Below are the code and all the weights of a small trained network. Each question names an input and a class and asks about switching units off, where a switched-off unit gives its printed mean instead of its output.

import numpy as np


def w(rows, s, z=0):
    codes = np.array(rows[::2]) - 128.0
    scale = np.full(codes.shape[1], s)
    scale[-1] = z or s
    return codes * scale


def f(y):
    return np.maximum(y, 0)


def log_softmax(a):
    a = a - a.max(-1, keepdims=True)
    return a - np.log(np.exp(a).sum(-1, keepdims=True))


def net(x, mask):
    res = np.array(x, float).reshape(1, 6) / 4 @ E
    y = f(res @ A[0][:, :-1].T + A[0][:, -1])
    res = res + np.where(mask, y, B[0][:, -1]) @ B[0][:, :-1]
    return log_softmax(res[-1] @ U[:, :-1].T + U[:, -1])


A, B = {}, {}
E = w([
[182,128,160,12,85,79,171,200,97],'x0',
[165,72,120,164,89,95,3,164,69],'x1',
[95,84,174,95,123,81,65,20,180],'x2',
[120,150,114,113,144,130,100,133,127],'x3',
[127,129,126,125,129,131,125,129,126],'x4',
[122,138,121,121,134,129,113,130,128],'x5',
],0.013)
A[0] = w([
[139,111,131,138,145,134,111,109,129,114],'neuron 0',
[152,83,132,164,94,94,63,208,90,8],'neuron 1',
[128,141,135,96,151,160,168,159,125,129],'neuron 2',
[116,153,111,76,101,149,196,180,127,142],'neuron 3',
[132,157,120,67,145,117,183,128,128,157],'neuron 4',
[161,102,145,126,125,79,73,98,131,77],'neuron 5',
[113,157,125,213,152,148,113,101,136,179],'neuron 6',
[123,103,166,58,121,89,111,38,161,26],'neuron 7',
[155,99,130,158,112,107,77,163,105,115],'neuron 8',
[96,165,101,234,163,175,119,104,151,91],'neuron 9',
[132,129,128,197,144,164,129,198,97,43],'neuron 10',
[127,178,115,113,143,121,186,92,151,188],'neuron 11',
[130,136,96,195,123,159,115,173,105,31],'neuron 12',
[128,134,127,126,157,127,145,112,149,78],'neuron 13',
[116,150,105,213,144,168,148,102,130,85],'neuron 14',
[120,131,128,194,143,138,104,104,147,159],'neuron 15',
[117,91,159,37,121,101,99,2,139,118],'neuron 16',
[130,112,133,140,124,132,91,106,99,115],'neuron 17',
[108,106,119,161,119,125,87,107,118,101],'neuron 18',
[158,69,130,165,91,122,48,199,77,110],'neuron 19',
[88,166,131,93,153,166,196,44,163,42],'neuron 20',
[136,110,124,163,83,119,129,121,151,135],'neuron 21',
[106,165,105,249,164,170,126,93,139,170],'neuron 22',
[164,133,127,85,158,155,155,143,119,127],'neuron 23',
[157,103,163,54,114,87,124,151,115,27],'neuron 24',
[124,69,142,199,122,114,14,28,126,114],'neuron 25',
[91,147,127,207,156,184,135,109,125,64],'neuron 26',
[113,112,144,77,118,95,120,69,150,57],'neuron 27',
],0.014)
B[0] = w([
[106,144,121,137,127,113,122,135,116,145],'neuron 0',
[174,105,187,55,189,207,141,162,101,194],'neuron 1',
[133,130,195,162,134,121,147,112,118,181],'neuron 2',
[136,186,172,166,182,124,100,138,112,218],'neuron 3',
[127,168,173,162,127,125,134,152,108,204],'neuron 4',
[105,159,123,178,99,84,132,124,115,175],'neuron 5',
[114,70,84,110,100,122,136,97,144,210],'neuron 6',
[143,86,194,69,207,209,151,131,116,181],'neuron 7',
[114,99,88,86,115,160,144,106,119,191],'neuron 8',
[164,124,146,54,173,148,125,156,109,209],'neuron 9',
[91,115,56,100,83,102,100,132,140,172],'neuron 10',
[163,115,150,105,162,152,137,159,118,207],'neuron 11',
[121,64,113,121,68,95,145,75,155,164],'neuron 12',
[114,99,150,111,72,116,151,105,113,138],'neuron 13',
[143,115,174,105,163,176,135,137,131,182],'neuron 14',
[110,149,145,166,102,69,141,125,115,192],'neuron 15',
[127,28,63,50,104,144,119,106,146,222],'neuron 16',
[119,134,142,167,126,105,146,125,140,161],'neuron 17',
[125,174,117,173,130,101,127,111,144,167],'neuron 18',
[123,41,96,52,143,148,128,98,159,234],'neuron 19',
[93,82,23,120,62,90,92,104,148,189],'neuron 20',
[100,191,111,111,154,110,80,150,125,150],'neuron 21',
[127,59,72,47,117,177,115,108,140,237],'neuron 22',
[128,152,168,140,138,122,125,132,124,174],'neuron 23',
[100,64,22,119,84,134,124,91,168,178],'neuron 24',
[122,243,153,254,84,70,131,157,127,254],'neuron 25',
[146,102,176,107,170,155,137,142,109,180],'neuron 26',
[157,137,114,67,161,169,125,158,96,164],'neuron 27',
],0.019,0.022)
U = w([
[254,68,158,33,197,224,171,157,84,251],'0',
[151,38,21,86,32,127,140,75,188,56],'1',
[173,242,194,251,79,33,159,169,109,87],'2',
],0.0084,0.0029)

Each question gives the input, the list of numbers given to net, and the class t.
The units are the neurons (one row each of A and B). Each row of codes is followed by its name. A weight is (code - 128) times the scale printed after its matrix; where a second scale follows, it is the last column's (A, B and U).
mask holds one flag per neuron, in row order. A switched-off neuron (its flag False) gives its mean, the last column of its row in B, instead of its output. The means were averaged over made-up inputs and are rounded, as every weight is.
A unit's drop is (log p(t) with every unit on - log p(t) with that unit switched off) / (log p(t) with every unit on - log p(t) with every unit switched off).
The circuit of an input: a set's keep is (log p(t) with only the set's units on - log p(t) with every unit switched off) / (log p(t) with every unit on - log p(t) with every unit switched off). Starting from the 12 units with the biggest drops (on a tie, the unit counted first), units are removed one at a time, each time the one whose removal leaves the highest keep (on an exact tie, the one counted first), for as long as the keep stays at least 0.8.
units of the circuit, in order: the units of the circuit, biggest drop first
unit that matters most: the unit with the biggest drop
k most important neurons: the k neurons with the biggest drops, biggest first
drop of u: that unit's drop, to one decimal
input [0,4,5,7,6,-7], class 2: units of the circuit, in order	neuron 25
input [-1,5,-8,6,-1,3], class 1: 2 most important neurons	neuron 10; neuron 12
input [8,3,8,-6,5,-1], class 1: 2 most important neurons	neuron 24; neuron 16
input [-8,7,-7,-8,4,2], class 1: 2 most important neurons	neuron 12; neuron 10
input [1,3,4,4,6,4], class 1: 3 most important neurons	neuron 16; neuron 3; neuron 4
input [2,0,0,-3,4,-4], class 2: 2 most important neurons	neuron 22; neuron 19
input [3,7,1,4,-6,-5], class 1: 2 most important neurons	neuron 9; neuron 7
input [1,-3,8,-3,-2,0], class 0: 4 most important neurons	neuron 7; neuron 27; neuron 24; neuron 6
input [-2,2,-7,5,7,-5], class 1: 4 most important neurons	neuron 10; neuron 12; neuron 7; neuron 11
input [7,7,5,4,-6,0], class 1: drop of neuron 24	6.1
input [3,4,1,7,-8,-7], class 1: drop of neuron 7	0.8
input [-2,4,-4,-3,3,-5], class 1: drop of neuron 3	0.0
input [4,6,5,-2,1,1], class 1: drop of neuron 24	0.1
input [-1,2,1,2,-7,0], class 2: unit that matters most	neuron 16
